Here is a tiny trained network, its code and every weight. The questions are about switching its units off for an input and a class, where a switched-off unit gives its printed mean instead of its output.

import numpy as np


def w(rows, s, z=0):
    codes = np.array(rows[::2]) - 128.0
    scale = np.full(codes.shape[1], s)
    scale[-1] = z or s
    return codes * scale


def norm(h):
    return h / np.sqrt((h * h).mean(-1, keepdims=True) + 1e-5)


def f(y):
    return np.maximum(y, 0)


def log_softmax(a):
    a = a - a.max(-1, keepdims=True)
    return a - np.log(np.exp(a).sum(-1, keepdims=True))


def net(x, mask):
    res = np.array(x, float).reshape(1, 5) / 4 @ E
    u = 0
    for l in range(2):
        y = f(norm(res) @ A[l][:, :-1].T + A[l][:, -1])
        res = res + np.where(mask[u : u + 16], y, B[l][:, -1]) @ B[l][:, :-1]
        u += 16
    return log_softmax(norm(res)[-1] @ U[:, :-1].T + U[:, -1])


A, B = {}, {}
E = w([
[179,56,170,149,123],'x0',
[104,145,163,220,90],'x1',
[127,126,127,134,134],'x2',
[151,205,253,93,155],'x3',
[137,136,128,102,98],'x4',
],0.0061)
A[0] = w([
[121,165,99,131,79,100],'0.n0',
[181,110,139,83,171,124],'0.n1',
[113,100,92,144,121,189],'0.n2',
[103,114,154,137,173,130],'0.n3',
[172,100,99,121,86,213],'0.n4',
[110,110,102,102,142,143],'0.n5',
[112,152,141,171,103,37],'0.n6',
[129,130,118,180,92,45],'0.n7',
[172,93,248,112,115,56],'0.n8',
[123,157,149,209,73,220],'0.n9',
[152,57,148,149,113,77],'0.n10',
[146,80,150,198,86,57],'0.n11',
[115,122,152,138,113,3],'0.n12',
[180,68,162,138,118,190],'0.n13',
[146,169,180,115,158,202],'0.n14',
[108,57,121,147,133,103],'0.n15',
],0.014,0.0044)
B[0] = w([
[100,74,100,175,164,167],'0.n0',
[106,156,82,154,114,199],'0.n1',
[146,190,63,107,157,207],'0.n2',
[142,162,76,74,84,155],'0.n3',
[143,203,127,133,140,211],'0.n4',
[180,134,163,165,89,173],'0.n5',
[94,34,154,95,131,158],'0.n6',
[171,158,76,112,145,166],'0.n7',
[88,109,79,153,188,252],'0.n8',
[101,177,150,254,116,255],'0.n9',
[119,203,149,87,113,186],'0.n10',
[179,171,178,72,106,197],'0.n11',
[131,88,150,101,189,130],'0.n12',
[250,41,150,142,103,226],'0.n13',
[72,92,210,71,141,244],'0.n14',
[145,145,186,128,94,185],'0.n15',
],0.0077,0.0076)
A[1] = w([
[122,186,107,135,68,121],'1.n0',
[154,87,114,246,122,226],'1.n1',
[162,135,129,18,164,150],'1.n2',
[153,148,157,182,156,74],'1.n3',
[212,129,99,136,55,98],'1.n4',
[66,145,56,37,124,138],'1.n5',
[153,162,83,128,97,78],'1.n6',
[148,9,114,65,165,2],'1.n7',
[195,67,92,89,190,126],'1.n8',
[202,107,117,150,64,53],'1.n9',
[84,131,63,151,134,124],'1.n10',
[136,64,215,105,159,150],'1.n11',
[177,162,56,70,109,109],'1.n12',
[153,219,190,173,76,99],'1.n13',
[192,98,173,51,127,137],'1.n14',
[92,135,189,74,195,108],'1.n15',
],0.012,0.0058)
B[1] = w([
[138,78,30,209,177,189],'1.n0',
[164,186,92,28,119,254],'1.n1',
[154,123,19,126,85,201],'1.n2',
[227,104,130,59,155,173],'1.n3',
[118,157,169,158,14,206],'1.n4',
[124,200,253,35,147,187],'1.n5',
[100,80,209,132,185,176],'1.n6',
[45,42,35,239,146,154],'1.n7',
[41,38,86,158,97,181],'1.n8',
[107,182,159,139,41,172],'1.n9',
[212,94,183,168,185,172],'1.n10',
[160,73,160,117,213,220],'1.n11',
[149,43,210,72,184,202],'1.n12',
[44,68,121,129,163,231],'1.n13',
[52,91,26,121,197,192],'1.n14',
[134,185,45,150,6,211],'1.n15',
],0.0071,0.0084)
U = w([
[177,58,247,49,225,206],'0',
[60,197,97,1,100,99],'1',
[147,199,82,192,188,246],'2',
[20,193,202,156,159,150],'3',
[181,47,103,71,28,19],'4',
[55,34,50,101,148,67],'5',
[191,215,179,196,42,2],'6',
],0.013,0.0021)

Each question gives the input, the list of numbers given to net, and the class t.
The units are the neurons (one row each of A and B). Each row of codes is followed by its name. A weight is (code - 128) times the scale printed after its matrix; where a second scale follows, it is the last column's (A, B and U).
mask holds one flag per neuron, layer by layer. A switched-off neuron (its flag False) gives its mean, the last column of its row in B, instead of its output. The means were averaged over made-up inputs and are rounded, as every weight is.
A unit's drop is (log p(t) with every unit on - log p(t) with that unit switched off) / (log p(t) with every unit on - log p(t) with every unit switched off).
The circuit of an input: a set's keep is (log p(t) with only the set's units on - log p(t) with every unit switched off) / (log p(t) with every unit on - log p(t) with every unit switched off). Starting from the 12 units with the biggest drops (on a tie, the unit counted first), units are removed one at a time, each time the one whose removal leaves the highest keep (on an exact tie, the one counted first), for as long as the keep stays at least 0.8.
circuit, biggest first: the units of the circuit, biggest drop first
unit that matters most: the unit with the biggest drop
top k neurons: the k neurons with the biggest drops, biggest first
top k neurons in layer l: the k neurons of layer l with the biggest drops, biggest first
input [-1,-5,5,-5,8], class 0: circuit, biggest first	[1.n12]
input [-3,-3,-2,8,7], class 1: top 2 neurons in layer 0	[0.n9, 0.n13]
input [3,-7,1,0,-4], class 4: circuit, biggest first	[0.n1, 1.n4, 0.n8]
input [2,-1,1,-6,-8], class 4: top 3 neurons	[0.n9, 0.n14, 1.n4]
input [-1,-8,3,0,7], class 0: top 4 neurons in layer 0	[0.n13, 0.n1, 0.n14, 0.n11]
input [2,0,6,-7,3], class 4: top 2 neurons in layer 1	[1.n12, 1.n13]
input [5,6,-3,-1,-8], class 6: top 2 neurons	[0.n9, 0.n14]
input [5,-5,1,-2,-7], class 4: top 2 neurons in layer 0	[0.n9, 0.n13]
input [-3,-8,4,-1,-1], class 0: top 2 neurons in layer 0	[0.n13, 0.n14]
input [-6,1,5,4,6], class 3: top 2 neurons in layer 0	[0.n13, 0.n2]
input [-2,0,-1,1,-8], class 1: top 2 neurons in layer 0	[0.n13, 0.n3]
input [-1,-4,-6,-1,-8], class 0: top 3 neurons	[0.n13, 0.n9, 1.n12]
input [8,-4,-6,-2,-7], class 4: top 2 neurons	[0.n13, 0.n9]
input [3,6,-7,1,7], class 0: circuit, biggest first	[1.n15]
input [-1,-7,-2,4,7], class 1: top 3 neurons	[0.n13, 1.n5, 0.n1]
input [4,4,-2,0,6], class 6: top 2 neurons in layer 0	[0.n9, 0.n13]
input [-4,1,6,1,8], class 3: top 2 neurons	[0.n13, 1.n2]
input [-8,-7,-4,-8,5], class 0: top 2 neurons	[1.n5, 1.n12]
input [8,-3,8,-6,-5], class 4: top 2 neurons	[0.n9, 1.n14]
input [1,0,1,4,-5], class 5: top 2 neurons	[0.n14, 1.n15]
input [-7,1,2,-6,-3], class 2: unit that matters most	0.n14
input [2,0,-5,5,0], class 5: top 2 neurons in layer 0	[0.n9, 0.n14]
